Each row of numbers belongs to one of the nodes below and depends on some of the facts about them. Some rows are named. Which node is each other row?

There are 2 kinds of fact about the nodes: σ, γ.
σ: refers to; γ: is of sort
bedrik σ mugu; bedrik σ bruviflos; befik σ skalik
biklik σ guzu; bratur σ togre; britrir σ plugik
brizin σ ditri; brizin σ stestal; brizin σ nabra
brodam σ saflar; brodam σ veros; brostir σ ditri
bruviflos σ benum; debru σ kliren; debru σ trogrun
dedru σ skalik; dedru σ drogri; degridron σ muni
denovi σ stazotri; dibra σ grites; dibra σ gregrezik
ditri σ skalik; divo σ flegrar; divo σ gregrezik
divo σ stestal; dramon σ koram; dramon σ siplas
drogri σ mugu; drogri σ ditri; drotrenun σ genu
drotrenun σ flodror; dufis σ gregrezik; faflom σ kletril
febrik σ flaklinom; festam σ saflar; festam σ mugu
festam σ skalik; festi σ kubu; festi σ nifa
festi σ vumus; flafun σ dedru; flafun σ festam
flafun σ ketren; flava σ stogruda; flava σ ditri
flava σ vumus; flevum σ mefen; fliges σ steklik
flistur σ flegrar; flobafus σ statrok; flobrirom σ foplor
flobrirom σ nabra; flofes σ skalik; fludraplem σ steklik
fludren σ grezum; fludren σ debru; fluko σ flistur
fluko σ flaklinom; fluko σ nabra; fluplodre σ skalik
fluplodre σ faflom; fluplodre σ flodror; foror σ bevak
foror σ vadrodre; foror σ flaklinom; genu σ ditri
geplim σ dedru; geplim σ flegrar; geplim σ flava
gregrezik σ rominun; grites σ klofeplol; grites σ flaklinom
grorul σ flegrar; gruskobor σ trubeplo; gruskobor σ fluko
guti σ klofeplol; guti σ siflol; guti σ panam
guzu σ plugik; kagepas σ fliges; kagepas σ mefen
kamil σ siflol; keren σ klumo; keren σ stotrol
klaplel σ stogruda; klarar σ trogrun; kletril σ befik
kliren σ mugu; klumo σ miple; klumo σ steklik
klumo σ flofes; klumo σ drogri; klumol σ skalik
klumol σ ditri; klumol σ klumo; klupak σ klofeplol
koram σ flofes; koram σ flaklinom; kotra σ togre
kotra σ flistur; kotra σ mirek; kotuser σ skalik
kotuser σ teki; kotuser σ ditri; kubu σ grites
lese σ siflol; lese σ steklik; litri σ fliges
litri σ siplas; luplubra σ trubeplo; luzigrul σ grorul
mabra σ flodror; mani σ skalik; mani σ drogri
miflas σ skalik; miple σ flistur; mirek σ skalik
mirek σ ditri; mugu σ skalik; mumadre σ stogruda
mumadre σ mirek; muskom σ skalik; muskom σ fliges
nabra σ flegrar; nifa σ kotra; nifa σ flodror
nifa σ drogri; nuste σ vibris; panam σ ditri
panam σ rominun; panam σ flodror; pedren σ puti
piriklil σ grezum; piriklil σ klumo; pletril σ ditri
pletril σ ketren; pligror σ skalik; pligror σ nifa
pligror σ litri; plugik σ ditri; povebrun σ nabra
puti σ mefen; rastun σ togre; rastun σ dibra
rastun σ trubeplo; rastun σ klumo; rido σ kotra
rido σ benum; rido σ klumo; rominun σ ditri
rono σ stogruda; saflar σ flegrar; siflol σ flegrar
skapil σ klofeplol; skapil σ ditri; skapil σ ketren
skapil σ zisum; skeplodel σ grorul; skera σ trogrun
skera σ fluko; skera σ vumus; skinu σ ditri
skinu σ flistur; skober σ stogruda; skober σ mefen
skoskam σ skera; skoskam σ genu; stazotri σ skalik
stazotri σ flegrar; stazotri σ ditri; stazotri σ stestal
stegil σ pletril; stegil σ stisoski; steklik σ flodror
stestal σ siflol; stisoski σ mumadre; stosim σ flegrar
stosim σ fluko; stuto σ panam; teki σ steklik
teki σ flaklinom; tevi σ stogruda; tredro σ tevi
tredro σ flubos; tripom σ siflol; tripom σ skapil
tripom σ luplubra; tripom σ plugik; tripom σ flofes
triski σ trogrun; trogrun σ skalik; trogrun σ miple
trogrun σ steklik; trogrun σ vadrodre; trubeplo σ klofeplol
trugras σ ketren; vadrodre σ flaklinom; vagral σ miple
vagral σ vadrodre; viflan σ flegrar; vivan σ foror
vumus σ mugu; vumus σ skalik; vumus σ siflol
vumus σ stestal; zisum σ flistur; zisum σ flofes
zograse σ gruskobor; zuzin σ bevak; zuzin σ flubos
bedrik γ 395; befik γ 864; benum γ 395
bevak γ 395; biklik γ 864; bimas γ 395
bratur γ 395; britrir γ 864; brizin γ 395
brodam γ 864; brostir γ 395; bruviflos γ 395
debru γ 864; dedru γ 395; degridron γ 395
denovi γ 864; dibra γ 864; ditri γ 864
divo γ 864; dramon γ 395; drogri γ 864
drotrenun γ 864; dufis γ 864; faflom γ 864
febrik γ 395; festam γ 864; festi γ 864
flafun γ 864; flaklinom γ 864; flava γ 395
flegrar γ 864; flevum γ 395; fliges γ 864
flistur γ 864; flobafus γ 395; flobrirom γ 864
flodror γ 864; flofes γ 864; flubos γ 864
fludraplem γ 864; fludren γ 864; fluko γ 864
fluplodre γ 395; foplor γ 395; foror γ 395
genu γ 864; geplim γ 864; gregrezik γ 864
grezum γ 864; grites γ 395; grorul γ 864
gruskobor γ 395; guti γ 864; guzu γ 864
kagepas γ 395; kamil γ 395; keren γ 395
ketren γ 395; klaplel γ 395; klarar γ 864
kletril γ 864; kliren γ 864; klofeplol γ 864
klumo γ 395; klumol γ 864; klupak γ 864
koram γ 864; kotra γ 395; kotuser γ 395
kubu γ 395; lese γ 395; litri γ 864
luplubra γ 395; luzigrul γ 864; mabra γ 864
mani γ 395; mefen γ 395; miflas γ 864
miple γ 395; mirek γ 864; mugu γ 395
mumadre γ 395; muni γ 864; muskom γ 864
nabra γ 395; nifa γ 864; nuste γ 395
panam γ 864; pedren γ 395; piriklil γ 864
pletril γ 395; pligror γ 864; plugik γ 864
povebrun γ 395; puti γ 864; rastun γ 864
rido γ 395; rominun γ 864; rono γ 864
saflar γ 864; siflol γ 395; siplas γ 864
skalik γ 864; skapil γ 864; skeplodel γ 864
skera γ 395; skinu γ 864; skober γ 864
skoskam γ 395; statrok γ 395; stazotri γ 864
stegil γ 395; steklik γ 864; stestal γ 395
stisoski γ 864; stogruda γ 864; stosim γ 395
stotrol γ 864; stuto γ 395; teki γ 864
tevi γ 395; togre γ 864; tredro γ 395
tripom γ 864; triski γ 864; trogrun γ 395
trubeplo γ 395; trugras γ 395; vadrodre γ 395
vagral γ 864; varan γ 864; veros γ 864
vibris γ 864; viflan γ 864; vivan γ 395
vumus γ 864; zisum γ 864; zograse γ 864
zuzin γ 395

Known rows:
-4 -67 -110 1 -36 17 403 101 119 -259 172 142 -114 290 -352 -264 38 38
 -145 -167 48 -232 -15 -9 5 -126 181 186 249 107 -129 334 -78 -170 24
 -339 29 56 -222 -52 114 99 32 -157 : pligror
-77 -59 -74 -123 -124 -27 346 2 116 -25 31 214 -24 247 -322 -279 20 81
 -193 -148 -98 -208 -246 78 -25 -86 139 52 167 82 22 301 -84 -241 -36
 -433 -22 56 -206 19 119 141 117 -232 : litri
-4 -66 -141 3 -97 34 400 50 70 -211 169 186 -72 325 -322 -273 67 20 -207
 -197 -47 -190 -100 2 -47 -112 153 124 266 92 -54 293 -69 -125 22 -344
 24 16 -238 -41 129 106 57 -136 : drotrenun
72 -62 129 63 108 -42 266 -370 181 170 151 -133 45 82 -226 -348 330 -221
 -181 -108 -140 12 -341 -165 204 -303 165 -29 185 148 -39 93 -50 172 -42
 -222 -213 -37 1 219 72 -17 -208 -202 : tevi
47 76 -12 -170 -143 14 375 166 305 -120 157 135 -83 106 -321 -206 13 106
 -33 -188 127 -206 -42 -18 107 -165 261 51 210 129 23 288 22 -41 -25
 -352 67 12 -4 -37 118 32 -86 -277 : zisum
-22 114 34 -174 -70 55 320 -3 313 78 49 87 -108 -73 -361 -386 179 -180
 -191 -191 -46 -51 -192 -80 97 -91 149 -400 173 266 146 48 -172 93 -68
 -374 -147 168 227 194 104 -158 -298 -428 : miple
0 -47 -13 -160 -86 45 347 192 237 -133 99 140 -115 161 -333 -235 -45 31
 -182 -123 58 -244 -93 76 108 -165 216 113 112 79 -46 287 -32 -143 -60
 -418 22 54 -113 -52 108 13 11 -300 : triski
-56 53 -36 -221 -247 37 418 25 73 33 39 271 -120 168 -273 -247 12 155
 -414 -243 -235 -160 -402 25 -153 -129 -6 -195 296 65 301 222 -106 -171
 -60 -614 96 55 -18 171 185 114 150 -247 : steklik
-29 8 4 -249 -225 59 336 189 338 -43 53 184 0 81 -238 -203 -42 60 -114
 -136 138 -266 -123 114 220 -143 309 -78 52 92 56 311 68 -35 -79 -404 3
 -5 56 -127 126 3 -148 -447 : fluko
68 -22 -95 128 107 19 450 -17 280 -203 202 -5 -200 120 -434 -434 255
 -198 -176 -179 -70 -91 -15 -167 29 -147 142 -76 279 224 -166 101 -311
 17 46 -214 -148 73 -53 134 29 -138 -155 -96 : mani
110 36 8 -100 -227 22 511 64 215 -79 241 180 -115 113 -220 -252 107 198
 -225 -252 -62 -174 -174 -87 -3 -167 96 -22 359 54 84 229 -26 -7 60 -395
 163 -59 -33 80 99 55 20 -82 : rominun
75 52 16 -153 -145 28 428 132 223 -73 191 149 -122 134 -283 -271 87 168
 -170 -195 -39 -180 -184 -37 20 -57 162 44 304 72 31 231 -25 -117 16
 -375 137 8 -108 76 90 69 36 -149 : faflom
78 96 10 -204 -153 33 416 135 236 -137 188 127 -87 95 -315 -236 89 128
 -22 -208 103 -208 -80 -24 126 -182 214 43 268 72 25 318 53 -45 14 -337
 88 12 -4 29 123 43 -99 -260 : vumus
96 82 17 -108 -53 57 502 -44 297 -9 145 58 -229 -98 -370 -425 237 -35
 -322 -244 -218 -35 -263 -181 -21 -194 7 -361 401 206 156 14 -293 85 -2
 -412 -35 111 166 334 71 -189 -127 -160 : mugu
78 -33 56 125 118 -27 349 -292 175 9 204 -90 -34 71 -302 -364 315 -216
 -173 -146 -98 -12 -216 -210 117 -318 152 -38 248 169 -97 86 -131 152 -3
 -205 -181 -12 -28 222 39 -59 -212 -124 : mumadre
60 -149 276 -69 -115 50 130 -405 432 561 -68 115 -29 297 -186 -329 452
 -181 -88 30 -259 -24 -147 -74 -278 418 172 -13 177 208 -84 -307 100 -71
 88 -82 -328 223 -299 -62 -26 -98 -226 -57 : degridron
68 79 -68 -105 -101 4 426 120 206 -203 215 148 -58 155 -326 -245 73 66
 -32 -216 149 -223 15 -22 148 -145 269 116 247 91 -62 329 30 -47 21 -251
 40 -12 -47 -57 127 59 -125 -229 : stazotri

Name these rows:
No name comes twice in this set of rows, the named rows included.
-38 -72 -224 180 68 32 426 -75 142 -239 173 60 -153 197 -460 -476 267
 -256 -276 -184 -135 -98 -95 -80 -44 -98 153 -98 268 214 -148 93 -354
 -14 40 -205 -210 124 -136 127 52 -87 -111 -119 | fluplodre
67 143 223 -396 -97 15 248 274 439 273 -12 82 -192 -92 -348 -191 -72 220
 -114 -195 -56 -156 -122 -14 11 -85 108 -36 197 138 245 231 -32 -214
 -151 -526 195 169 74 152 94 -13 71 -337 | grezum
0 -109 -24 -150 -135 52 427 206 345 -157 64 166 -122 120 -272 -245 -36
 76 -197 -122 90 -269 -153 108 150 -205 240 33 106 58 -106 271 -38 -48
 -45 -417 58 -48 -98 -108 74 -30 17 -239 | koram
-3 25 -130 64 31 14 423 -98 209 -216 201 59 -90 106 -428 -459 282 -262
 -62 -180 69 -126 16 -125 132 -78 243 -127 168 257 -194 119 -187 81 37
 -134 -262 76 -12 22 58 -97 -339 -261 | brizin
1 -113 -158 180 75 37 467 -55 242 -280 172 30 -161 145 -419 -444 236
 -216 -249 -134 -66 -128 -64 -92 73 -171 161 -126 228 216 -223 109 -301
 40 10 -229 -204 61 -117 54 39 -137 -156 -135 | kotuser
-30 -38 -67 -24 26 41 373 -31 286 -154 65 66 -112 39 -398 -427 169 -223
 -196 -128 2 -148 -99 -18 140 -163 203 -225 127 203 -107 85 -236 47 -44
 -278 -224 96 37 78 76 -173 -222 -318 | skera
-120 -93 -100 121 -159 -24 442 -154 565 184 -67 74 -65 -151 -218 -331
 163 -65 -180 -164 -56 -49 -92 -156 -68 -211 53 -565 35 420 97 -51 -336
 283 -129 -345 -159 5 125 42 13 -139 -141 -162 | trubeplo
59 -161 367 -195 -201 54 271 47 227 157 106 13 43 96 59 -216 76 88 -327
 -64 -124 -136 -581 95 253 -173 286 85 94 -6 -38 179 257 61 17 -478 103
 -113 -46 -37 95 77 8 -274 | flubos
-31 -61 -180 180 -6 26 444 -177 136 -145 170 82 -112 165 -366 -475 275
 -185 -289 -198 -183 -72 -140 -143 -96 -112 76 -230 272 239 -69 35 -301
 55 52 -245 -196 111 -101 119 48 -66 -126 -110 | stuto
-79 -149 -74 -130 -167 67 354 143 214 -154 -8 197 -47 212 -276 -240 -51
 30 -332 -109 -11 -270 -216 166 79 -152 221 -26 74 77 -48 266 -68 -91
 -60 -457 -24 9 -157 -109 118 34 75 -306 | teki
50 95 154 -222 -143 42 274 233 329 142 61 97 -125 93 -296 -185 -2 151
 -159 -213 -86 -135 -165 -20 -38 -87 109 -15 245 156 211 213 10 -151 -55
 -501 148 121 4 93 116 44 53 -298 | stotrol
35 194 90 -353 -276 57 330 201 264 44 101 199 -19 6 -243 -205 29 118
 -103 -237 66 -174 -182 22 122 -113 198 -147 186 99 299 270 93 -9 -55
 -479 96 26 212 66 145 47 -157 -455 | flistur
-1 31 111 -161 -257 83 270 224 327 159 13 111 -138 115 -91 -108 -61 44
 -299 -229 -113 -32 -162 -35 -163 -224 93 -214 165 225 339 130 4 127 -35
 -525 228 64 86 77 139 76 66 -249 | togre
-75 5 -96 -14 34 44 319 -56 280 -122 68 72 -48 59 -385 -438 180 -305 -63
 -125 93 -146 -39 -12 223 -67 301 -208 56 266 -101 127 -162 82 -54 -216
 -275 129 59 -27 70 -130 -342 -401 | stosim
34 45 -86 -78 -91 21 379 151 204 -228 213 135 11 211 -302 -263 78 -15 44
 -195 210 -224 56 -14 153 -58 328 156 170 101 -108 316 80 -47 40 -204
 -14 -13 -76 -156 117 90 -177 -277 | divo

Now the same nodes, written a new way:
Named rows:
160 -419 -403 59 38 -88 -341 -546 -87 180 -386 -68 : nabra
200 212 -45 140 219 -77 221 235 -22 -1 -147 -25 : rastun
287 -23 -142 139 261 -105 -123 163 -7 192 -212 -100 : vagral
321 -110 -5 176 138 -12 78 -253 -54 236 -133 -184 : kliren
343 -60 131 122 74 -100 290 -280 -64 177 -314 -169 : stisoski
292 -386 -318 -144 108 37 310 118 -63 201 -318 -179 : flaklinom
356 187 -117 83 249 43 310 -124 -96 -33 -171 -84 : mabra
198 -246 -148 -43 104 -175 -3 -308 -22 36 -200 -103 : bimas
329 -300 -203 -216 47 -62 267 -677 -127 -179 -407 -124 : mefen
373 -10 -180 -8 225 -176 -36 -353 -119 -225 -227 -88 : kagepas
190 -85 -117 112 189 -180 -252 -178 -36 -3 -62 -93 : rido
165 -229 -212 83 105 -127 -160 -326 -86 69 -164 -107 : kotra
290 -151 -53 -13 136 34 277 -268 -17 172 -197 -106 : grezum
341 -120 -191 -63 168 55 382 -181 -71 64 -233 -128 : siplas
384 32 181 143 121 -164 193 -300 -57 134 -370 -136 : rono
270 33 -64 265 172 -69 -46 -142 -65 220 -233 -98 : skinu
286 -304 -63 22 142 -309 -240 60 -10 135 -191 -185 : zuzin

Name these rows:
No name comes twice in this set of rows, the named rows included.
219 -127 -125 77 99 -24 51 -398 -20 251 -375 -11 | veros
257 -61 2 151 98 -33 288 -163 -72 166 -205 -132 | guzu
179 -335 -350 52 7 91 26 -624 -70 366 -501 -60 | flegrar
329 -435 -166 -21 -12 166 401 -534 -134 291 -236 -270 | skalik
388 74 22 -8 170 -59 401 -369 -63 -60 -405 -49 | puti
312 -340 0 33 26 -286 -22 -433 -91 48 -327 -207 | tevi
137 -464 -209 -94 -68 -81 244 -307 -110 85 -231 -197 | ketren
288 -335 -125 45 -7 112 419 -393 -155 238 -235 -238 | ditri
240 -32 -2 64 149 -73 275 -152 -4 154 -277 -47 | varan
243 -70 -91 77 71 47 339 -197 -107 157 -264 -124 | gregrezik
211 -198 -46 140 160 -158 -249 -269 -35 98 -47 -165 | bedrik
366 -59 -270 -47 186 168 392 -244 -143 -33 -214 -136 | steklik
181 59 -75 77 162 -45 422 346 -41 1 -252 -26 | klupak
153 -191 -226 -116 28 90 660 179 -91 39 -328 -92 | klofeplol

